Below is a small trained network, with its code and all its weights. Each question gives an input and a class and asks what happens when units are switched off, that is, made to give their printed mean instead of their output.

import numpy as np


def w(rows, s, z=0):
    codes = np.array(rows[::2]) - 128.0
    scale = np.full(codes.shape[1], s)
    scale[-1] = z or s
    return codes * scale


def norm(h):
    return h / np.sqrt((h * h).mean(-1, keepdims=True) + 1e-5)


def f(y):
    return np.maximum(y, 0)


def log_softmax(a):
    a = a - a.max(-1, keepdims=True)
    return a - np.log(np.exp(a).sum(-1, keepdims=True))


def net(x, mask):
    res = np.array(x, float).reshape(1, 2) / 4 @ E
    u = 0
    for l in range(3):
        y = f(norm(res) @ A[l][:, :-1].T + A[l][:, -1])
        res = res + np.where(mask[u : u + 6], y, B[l][:, -1]) @ B[l][:, :-1]
        u += 6
    return log_softmax(norm(res)[-1] @ U[:, :-1].T + U[:, -1])


A, B = {}, {}
E = w([
[17,126,168,199,77,132,208],'x0',
[37,136,133,182,255,113,46],'x1',
],0.0052)
A[0] = w([
[123,91,99,149,76,83,148,7],'0.n0',
[20,123,80,167,162,43,91,118],'0.n1',
[51,134,168,204,76,124,187,68],'0.n2',
[111,95,1,162,207,114,125,67],'0.n3',
[180,131,170,89,74,172,194,243],'0.n4',
[118,126,124,103,118,116,141,31],'0.n5',
],0.0035,0.0018)
B[0] = w([
[127,157,160,93,204,193,135,142],'0.n0',
[205,144,203,113,96,199,71,217],'0.n1',
[107,115,45,2,146,74,78,219],'0.n2',
[153,151,177,109,97,145,83,173],'0.n3',
[125,142,184,120,170,158,21,252],'0.n4',
[126,50,87,95,106,90,108,128],'0.n5',
],0.0044,0.0038)
A[1] = w([
[188,106,110,157,45,140,211,69],'1.n0',
[161,156,123,93,119,137,49,97],'1.n1',
[183,167,142,145,154,166,120,47],'1.n2',
[154,136,66,67,79,181,125,145],'1.n3',
[110,145,169,65,92,143,45,80],'1.n4',
[2,126,168,208,60,135,231,2],'1.n5',
],0.0057,0.0019)
B[1] = w([
[89,247,254,177,132,169,67,205],'1.n0',
[75,114,108,144,91,103,207,247],'1.n1',
[87,111,106,126,91,110,156,175],'1.n2',
[87,127,139,188,196,166,76,236],'1.n3',
[150,60,167,136,116,117,202,254],'1.n4',
[141,111,14,67,113,31,113,246],'1.n5',
],0.0061,0.0042)
A[2] = w([
[238,118,3,87,169,118,117,39],'2.n0',
[144,182,178,90,54,192,124,31],'2.n1',
[162,179,170,97,103,159,147,1],'2.n2',
[85,150,136,230,173,138,45,57],'2.n3',
[90,134,91,168,152,135,207,121],'2.n4',
[141,114,5,94,88,96,92,118],'2.n5',
],0.0079,0.0018)
B[2] = w([
[7,197,67,79,86,50,187,239],'2.n0',
[180,112,140,119,199,152,49,248],'2.n1',
[181,155,159,196,147,137,69,194],'2.n2',
[254,179,176,111,69,199,70,241],'2.n3',
[168,66,190,107,105,122,159,164],'2.n4',
[77,207,132,34,229,84,210,253],'2.n5',
],0.0065,0.0044)
U = w([
[214,157,183,123,133,170,29,199],'0',
[56,177,73,60,144,61,154,206],'1',
[122,2,178,129,106,124,180,174],'2',
[129,107,80,168,116,139,131,29],'3',
[118,123,70,216,124,142,138,25],'4',
[123,115,46,196,113,175,144,2],'5',
],0.015,0.0053)

Each question gives the input, the list of numbers given to net, and the class t.
The units are the neurons (one row each of A and B). Each row of codes is followed by its name. A weight is (code - 128) times the scale printed after its matrix; where a second scale follows, it is the last column's (A, B and U).
mask holds one flag per neuron, layer by layer. A switched-off neuron (its flag False) gives its mean, the last column of its row in B, instead of its output. The means were averaged over made-up inputs and are rounded, as every weight is.
A unit's drop is (log p(t) with every unit on - log p(t) with that unit switched off) / (log p(t) with every unit on - log p(t) with every unit switched off).
unit that matters most: the unit with the biggest drop
top k neurons: the k neurons with the biggest drops, biggest first
k most important neurons of layer l: the k neurons of layer l with the biggest drops, biggest first
drop when u is switched off: that unit's drop, to one decimal
input [-2,-2], class 2: unit that matters most : 1.n5
input [-1,3], class 2: top 3 neurons : 1.n0; 1.n4; 1.n3
input [1,3], class 2: top 4 neurons : 0.n1; 1.n4; 1.n0; 1.n3
input [-5,-4], class 1: top 3 neurons : 1.n0; 2.n0; 0.n4
input [-8,-7], class 1: top 3 neurons : 2.n0; 0.n1; 2.n3
input [-3,3], class 2: top 4 neurons : 1.n5; 1.n0; 1.n3; 1.n1
input [2,0], class 2: top 2 neurons : 0.n2; 1.n5
input [5,-5], class 0: 2 most important neurons of layer 1 : 1.n0; 1.n1
input [6,-8], class 0: drop when 1.n0 is switched off : 1.5
input [-8,-5], class 1: drop when 2.n0 is switched off : 0.2
input [-4,0], class 1: drop when 1.n0 is switched off : 4.2
